[155 106 187 126  59 127 130 127 126]  nuge
[147 101 193 107 106 126 131 127 130]  lev
[159  81  94  85  69 127 129 126 127]  Nit
[147 101 193 107 106 126 131 127 127]  meve
[126  62  39  87 119 127 126 127 130]  dep
[101 193 107 108 126 131 130 127 128]  bipa
q: [147 101 193 107 106 126 131 127 130]	lev
next: [108 126 131]	[130]
next: [126  59]	[127]
next: [ 94  85  69 127 129 126]	[127]
next: [155 106 187 126  59 127 130]	[127]
next: [126 131 130]	[127]

[135 172  90 114 106 163 114 122 136 138  92 140 151 133 126 131 160 125
 118 122 135 138 124 112 152 125 128 100 113 129 146 164]  Tufav
[ 91 149  84  92  89 188  83  88 106 144 102 139 121 135 100 107 141 165
 140 135 154 152 159 156 130 100 130 123 136 125 140 173]  nure
[ 83  87  90 113  86 186 101  81 145 149 120 100 119  96 137 108 122 141
 183 131 149 159 120 136 119 107 154 143  96 157 145 181]  mevo
[191 158 122 133 100 136 166 133 180 146 104 127 147 132 109 138 138 109
 104  58  87 113 161 133 161 125 152  90  87  88 127 164]  seto
[ 96 106 131 133 126 135 121 141 185 114 124 148 140 106 161 168 150 139
 138 140 127  75  14  93 120 140 128 127 111 177 136 111]  zot
[116 172  90 130  86 186  57  81 145 149 120 100 119  96 137 108 122 141
 183 131 149 159 120 136 152 107 154 143  96 157 145 181]  feso
next: [83 88]	[106]
q: [116 172  90 130  86 186  57  81 145 149 120 100 119  96 137 108 122 141
 183 131 149 159 120 136 152 107 154 143  96 157 145 181]	feso
next: [124 148 140 106 161 168 150 139 138 140]	[127]
next: [ 83  88 106 144 102 139 121 135]	[100]
q: [ 83  87  90 113  86 186 101  81 145 149 120 100 119  96 137 108 122 141
 183 131 149 159 120 136 119 107 154 143  96 157 145 181]	mevo
next: [ 57  81 145 149 120 100 119  96 137 108 122]	[141]

[153 139 102 130 173 125 174 125  97]  Deg
[150 148 139 118 134 104 164  79 203]  kesu
[ 91 147 115 145  76 186  93 156 115]  tope
[110 128 153  95 175  80 162 101  91]  Natuk
[114 145 110 149 169 125 128 136   2]  vev
next: [115 145]	[76]
next: [153 139 102 130]	[173]
next: [147 115 145  76 186]	[93]

[101  92 100 103  92  95 148 160 116 124 130 118 140 118 130  91  91 154
 153 162 164 163  96  96  96 111 160] : pobe
[205 211 215 215 200 204 216 206  53 218 194 198  50  61  50 209 209  52
  38  61  54  50 212 206 215 229  59] : venof
[150 158 150 146 160 156 157 155 117 151 160 164  98 124  98 159 159 103
 104  94  92  95 155 155 154 135  96] : Nafo
[ 91  83  90  93  84  87  84  87 150  88  84  80 166 142 166  83  83 162
 162 169 171 170  86  87  86 100 167] : Kedip
[151 160 149 144 163 157 158 156 105 150 164 167  85 113  85 161 161  89
  94  78  79  81 156 156 153 127  81] : rosis
[113 107 112 115 107 110 107 110 130 111 107 103 142 125 142 106 106 139
 140 144 146 145 109 110 110 119 143] : gim
[153 160 151 147 163 158 159 157 106 152 164 167  88 114  88 161 161  92
  96  83  83  85 157 157 155 132  85] : per
[101  93  99 102  94  96  94  96 139  98  94  90 153 132 153  93  93 150
 150 156 158 157  96  96  96 108 154] : zud
[111 103 110 113 103 106 103 107 127 108 103  98 143 120 143 102 102 139
 139 146 149 147 106 107 106 117 144] : Gufet
[132 137 135 134 134 133 138 134 125 136 133 136 123 127 123 137 137 124
 120 125 123 122 136 134 135 139 125] : guf
[205 217 219 218 202 206 224 208  56 224 194 203  48  66  48 214 214  52
  30  62  49  46 216 208 220 241  59] : fur
[136 133 120 116 151 143 124 140 130 116 160 148 118 130 118 136 136 117
 146 100 114 119 132 140 124  70 103] : neges
next: [111 103 110 113 103]	[106]
next: [124 140 130 116 160 148 118 130 118]	[136]
next: [158 150 146 160 156 157 155 117]	[151]

[140  99 149  37  67 116  94 142  78 161  95 143 134 105 145 139 153 156
  89 188 160 126  96] : soru
[135  44  13  32  65  29 137 176  68 159 126 112 161  85 104 232 186 152
 133 195 171 172 140] : bosu
[111 148 112  57 142 112 141 168 103 114 160 160 123 125 127 113 120 120
 156 119 119 100 146] : Dufe
[125 149  92  53 105 132 145 150 110 148 126 155 165 108 232 104 147  71
 172 106 127 196 130] : gal
next: [ 29 137 176  68 159 126 112 161  85]	[104]
next: [149  92  53 105]	[132]
next: [104 232]	[186]
next: [110 148]	[126]

[142 131 113 131 116 145 162  90  86] -> daku
[136 124 113 147 120 135 167 105  83] -> tovaz
[137 143 123 122 105 139 141  94 105] -> kod
[136 124 113 147 120 135 124 116 143] -> lor
[116 113 131 131 142 145 215 106 234] -> fiso
[136 124 113 147 120 163 167 105  83] -> tudep
next: [142 131 113 131 116 145]	[162]
q: [136 124 113 147 120 135 124 116 143]	lor
next: [142 131 113]	[131]

[191 160  85 130 124 104 184 121 135 189  68 152 126 156 131  99 121  81
 118 135  84 152 114 144  97 180]  ligus
[130 114  85 130 124 104 184 121 135 189  68 152 126 156 131  99 121  81
 118 135  84  82  95 176 168 104]  Sapad
[119  20 100 197  98 131 144 116 129 100 143 124 138 114 174  88 172 107
  94 100 107 140 123 127 102 109]  dol
[130 114 135 139 132 166 150  51 118 175 160 160 115 118 136 139 110 167
 109 138 126 120 200  54 146 174]  zev
[138 151 173  94  95  98  85 169 154  95 129 114 135 130  73 105 121  60
 166 108 134 161 110 102  92 107]  Pilo
[116 128  82 139 132 142 150  51 118 175 160 160 115 118 136 139 110 167
 109 138 126 120 200  54 146 174]  fite
next: [129 114 135]	[130]
q: [130 114 135 139 132 166 150  51 118 175 160 160 115 118 136 139 110 167
 109 138 126 120 200  54 146 174]	zev
next: [138 114 174  88 172]	[107]
q: [191 160  85 130 124 104 184 121 135 189  68 152 126 156 131  99 121  81
 118 135  84 152 114 144  97 180]	ligus
next: [139 132 142 150  51 118 175 160]	[160]
next: [114 135 130  73 105 121  60 166 108 134]	[161]

[124 103 154 104 148] = tisus
[124 154 103  79 154] = raru
[127  60 184 143  17] = kika
next: [124 154 103]	[79]
next: [124 103 154]	[104]
next: [154 103]	[79]

[107 126  93 101 133] -> zegis
[211 107 219 211 123] -> vugi
[107 107 106 117 133] -> nudiv
[156 113 130 142 139] -> sor
[120 131 131 125 121] -> vek
[117 118  99 109 136] -> kig
[107 133 104 107 129] -> nolu
[107 211 123 125 132] -> Bena
next: [104 107]	[129]
next: [211 107]	[219]

[ 82 172 142 153 120 133] = nutek
[109 150 131 124 194 105] = Sokil
[201  80  61  28 193 155] = bevi
[127 146  99 183 129  73] = Ruso
[161  97 130 116 161 143] = lamud
[ 68 170 221 146 146 124] = nas
[145 153 111 111 155 173] = tofif
[ 99 146 183 127  95 104] = zube
[139 128 116 181 170 151] = Fop
[ 17 127 114 158 122  95] = zotep
next: [139 128]	[116]
next: [142 153]	[120]
next: [ 99 146 183 127]	[95]
next: [145 153 111 111]	[155]
next: [183 127  95]	[104]

